[[ 14 -25 -37]
 [ 40 -21   3]
 [  0 -21   0]
 [ 32 -20  13]
 [ 14 -25 -33]]
:
[[-25 -37]
 [-21   3]]

[[  3  37 -20 -28]
 [ 32  12 -36  15]
 [ 40   2 -22   5]
 [ 16 -15 -10  26]]
:
[[ 37 -20]
 [ 12 -36]]

[[-24  16 -10   5   4]
 [-48  16  -3   7  19]]
:
[[ 16 -10]
 [ 16  -3]]

[[  0  10 -40]
 [  0 -21  34]
 [  5  16 -40]
 [ -8 -27  -9]
 [-13  10 -51]]
:
[[ 10 -40]
 [-21  34]]

[[-22  14  22 -16  15]
 [ 25 -17 -25  23 -15]
 [ -6 -11  27 -34  11]
 [-25  39   8 -14   3]]
:
[[ 14  22]
 [-17 -25]]

[[ 42  44 -31 -27  24]
 [-25  31 -21  45   3]]
:
[[ 44 -31]
 [ 31 -21]]
---
[[-48  40  -4 -13]
 [-49  42   0 -14]]
:
[-13   0]

[[ -2   0  -2]
 [  5 -30 -12]
 [ -4 -38   7]
 [ -1 -33   5]
 [  1 -35   1]]
:
[ -2 -30  -4]

[[ 15 -20  12]
 [ 32 -40  25]
 [-31  23 -23]
 [ 26 -35  20]
 [ 30 -38  24]]
:
[ 12 -40 -31]

[[-36  15  -5  15]
 [-11  15  12 -25]
 [ -1  48  -8 -24]]
:
[15 12 48]

[[20 26  2  7 48]
 [13 32 41  9 11]
 [20 30 21 10 25]]
:
[48  9 21]

[[ -1  29  -1  -9]
 [  2  32  -8  17]
 [  6 -22  -4 -33]
 [ -5 -48  19 -35]
 [  9 -35  -3 -17]]
:
[ -9  -8 -22  -5]

[[ 33  27 -47]
 [ -7 -33   9]
 [-33 -39 -32]
 [-45   2 -23]]
:
[-47 -33 -33]

[[-4  4 -6]
 [30 37 10]
 [19 38  5]]
:
[-6 37 19]
---
[[ 10  -5 -14 -14  10   2   9]
 [-31 -30  -8 -15 -30   1 -28]
 [ -6 -14 -39 -15  -6   1  -5]
 [-25 -26 -38 -16 -24   0 -23]
 [ 44  18 -31 -12  44   2  41]
 [-37 -34 -35 -17 -37   1 -34]
 [ -3 -13 -14 -14  -3   2  -2]
 [-42 -39 -10 -16 -42   1 -39]]
:
[[ -5 -14 -14  10   2   9  10]
 [-30  -8 -15 -30   1 -28 -31]
 [-14 -39 -15  -6   1  -5  -6]
 [-26 -38 -16 -24   0 -23 -25]
 [ 18 -31 -12  44   2  41  44]
 [-34 -35 -17 -37   1 -34 -37]
 [-13 -14 -14  -3   2  -2  -3]
 [-39 -10 -16 -42   1 -39 -42]]

[[ 10 -36 -44 -17  17 -22 -11  45 -16  -1  30  13  49 -11 -38]
 [ 35 -14  -1  45  -6 -37   6 -47 -40 -47 -45  -4   3  45  31]
 [ 43 -27 -48  39  20 -36  28 -47 -32   4 -14 -17 -47  -7 -44]
 [ 43  34 -29  44   8  48  43   1 -18 -40  17  -3 -37  31  22]
 [-29  24  26  -8 -33 -30 -39  18   2 -21 -12  49  26  43 -50]]
:
[[-36 -44 -17  17 -22 -11  45 -16  -1  30  13  49 -11 -38  10]
 [-14  -1  45  -6 -37   6 -47 -40 -47 -45  -4   3  45  31  35]
 [-27 -48  39  20 -36  28 -47 -32   4 -14 -17 -47  -7 -44  43]
 [ 34 -29  44   8  48  43   1 -18 -40  17  -3 -37  31  22  43]
 [ 24  26  -8 -33 -30 -39  18   2 -21 -12  49  26  43 -50 -29]]

[[-14  -6  -6  -7   8 -16 -15 -16  -4 -17  -1 -13   7   9  -1 -17]
 [-21  -6  -5  -4  17 -24 -15 -24  -4 -17   5 -21   6  17   4 -16]
 [ 26  -7  -7 -23 -38  25  -2  25  -6  -3 -31  25  10 -35 -31  -3]
 [-27  -6  -5  -3  22 -29 -13 -29  -4 -14   8 -26   5  23   7 -14]
 [  2  -6  -6 -13 -10   0 -12   0  -4 -13 -13   2   8  -9 -13 -13]]
:
[[ -6  -6  -7   8 -16 -15 -16  -4 -17  -1 -13   7   9  -1 -17 -14]
 [ -6  -5  -4  17 -24 -15 -24  -4 -17   5 -21   6  17   4 -16 -21]
 [ -7  -7 -23 -38  25  -2  25  -6  -3 -31  25  10 -35 -31  -3  26]
 [ -6  -5  -3  22 -29 -13 -29  -4 -14   8 -26   5  23   7 -14 -27]
 [ -6  -6 -13 -10   0 -12   0  -4 -13 -13   2   8  -9 -13 -13   2]]

[[ 20 -49]
 [ -5 -10]
 [  4  43]
 [ 10 -17]
 [  0 -28]]
:
[[-49  20]
 [-10  -5]
 [ 43   4]
 [-17  10]
 [-28   0]]

[[  8 -11   7   5 -46   8  -2 -20  -9   8   0   0  -2 -10  43]
 [ 19 -25  21  -6  48  21  -9  16 -19  19  -8  -6   3 -21 -38]]
:
[[-11   7   5 -46   8  -2 -20  -9   8   0   0  -2 -10  43   8]
 [-25  21  -6  48  21  -9  16 -19  19  -8  -6   3 -21 -38  19]]

[[-18  31  16  -7   3  -4  10  45]
 [  8  -1 -28  11 -23  45  10   3]
 [ -5   0  27 -12  23 -45  -7  13]]
:
[[ 31  16  -7   3  -4  10  45 -18]
 [ -1 -28  11 -23  45  10   3   8]
 [  0  27 -12  23 -45  -7  13  -5]]
---
[[ 16  27 -19   8  25 -10]
 [-10  21 -19 -14  -8 -13]
 [ 19   5  22  25  25  14]
 [-15  18 -16 -18 -17 -10]
 [  4  25  20   8  11   9]
 [  7 -42 -12  10  -3   1]
 [  0  22 -20  -6   2 -11]
 [-31 -30   7 -29 -52  11]]
:
[[  7 -42 -12  10  -3   1]
 [-31 -30   7 -29 -52  11]
 [ 19   5  22  25  25  14]
 [-15  18 -16 -18 -17 -10]
 [-10  21 -19 -14  -8 -13]
 [  0  22 -20  -6   2 -11]
 [  4  25  20   8  11   9]
 [ 16  27 -19   8  25 -10]]

[[-15  -1 -11 -10   5]
 [  8  -2  18 -12  29]
 [-31  17 -35  11 -27]
 [ -6   9   9  -9  29]
 [ 47   0  21  32 -35]]
:
[[  8  -2  18 -12  29]
 [-15  -1 -11 -10   5]
 [ 47   0  21  32 -35]
 [ -6   9   9  -9  29]
 [-31  17 -35  11 -27]]

[[ -3 -17 -39  12 -10  51 -12  -4 -14   0]
 [  9   4  14  -4 -12 -21 -13  46 -10   5]
 [  3   7   1  -5  -3  -4 -13   2   5   6]
 [-22 -13  -6   4 -12  -3   8  11  -4  -1]
 [ -4   3  -2  14  -5   4 -16  13  -1   4]]
:
[[ -3 -17 -39  12 -10  51 -12  -4 -14   0]
 [-22 -13  -6   4 -12  -3   8  11  -4  -1]
 [ -4   3  -2  14  -5   4 -16  13  -1   4]
 [  9   4  14  -4 -12 -21 -13  46 -10   5]
 [  3   7   1  -5  -3  -4 -13   2   5   6]]

[[-32 -19   8 -24  34   6  -3  -8  15  -9   5  -6  21  12  15]
 [-18 -23  20 -15  41  25 -14   8  -4  -1   7 -13 -11  -1  14]
 [ 11  -8   9  30 -43 -13   5  13   9 -19 -17 -13  10  10  -3]
 [-13 -35  29  18   3  14  -9  26   4 -21  10   9  -6  13   2]
 [  2  -3   0   8   1   6 -11  15  -7  14  26  50 -22   2  -8]]
:
[[-13 -35  29  18   3  14  -9  26   4 -21  10   9  -6  13   2]
 [-18 -23  20 -15  41  25 -14   8  -4  -1   7 -13 -11  -1  14]
 [-32 -19   8 -24  34   6  -3  -8  15  -9   5  -6  21  12  15]
 [ 11  -8   9  30 -43 -13   5  13   9 -19 -17 -13  10  10  -3]
 [  2  -3   0   8   1   6 -11  15  -7  14  26  50 -22   2  -8]]

[[-10  13   6   5  13  -5   1  -6]
 [-21 -18 -22 -31   0  21 -39 -26]
 [ 16 -27  -9  -8 -23   3  -5   6]
 [ -1  -9  -7 -10  -4   6 -10  -4]
 [ -5  35  20  24  22 -15  24   6]
 [ -8 -30 -24 -31 -13  22 -35 -16]
 [ 16  31  26  36   9 -24  45  27]
 [ 11 -26 -16 -19 -22  12 -13   3]
 [-16  40  19  20  30 -13  17  -3]]
:
[[ -8 -30 -24 -31 -13  22 -35 -16]
 [ 16 -27  -9  -8 -23   3  -5   6]
 [ 11 -26 -16 -19 -22  12 -13   3]
 [-21 -18 -22 -31   0  21 -39 -26]
 [ -1  -9  -7 -10  -4   6 -10  -4]
 [-10  13   6   5  13  -5   1  -6]
 [ 16  31  26  36   9 -24  45  27]
 [ -5  35  20  24  22 -15  24   6]
 [-16  40  19  20  30 -13  17  -3]]

[[ -3 -17   3   3  -7  14  12]
 [ 15  -5  -1  23  22 -24  22]
 [ 20  37 -31 -42  19  25   8]
 [  8 -19  -8   4  -7  22  19]]
:
[[  8 -19  -8   4  -7  22  19]
 [ -3 -17   3   3  -7  14  12]
 [ 15  -5  -1  23  22 -24  22]
 [ 20  37 -31 -42  19  25   8]]

[[ 41 -18 -33  -2]
 [ 10 -35  17 -16]
 [ 24  -3  14  10]]
:
[[ 10 -35  17 -16]
 [ 41 -18 -33  -2]
 [ 24  -3  14  10]]

[[ -5 -46]
 [ 14 -26]
 [ 15 -40]
 [ 26   4]
 [-13 -28]
 [ -8 -31]
 [  8   1]
 [-11  21]
 [-45  53]
 [-24  -8]
 [ -5   2]]
:
[[ -5 -46]
 [ 15 -40]
 [ -8 -31]
 [-13 -28]
 [ 14 -26]
 [-24  -8]
 [  8   1]
 [ -5   2]
 [ 26   4]
 [-11  21]
 [-45  53]]
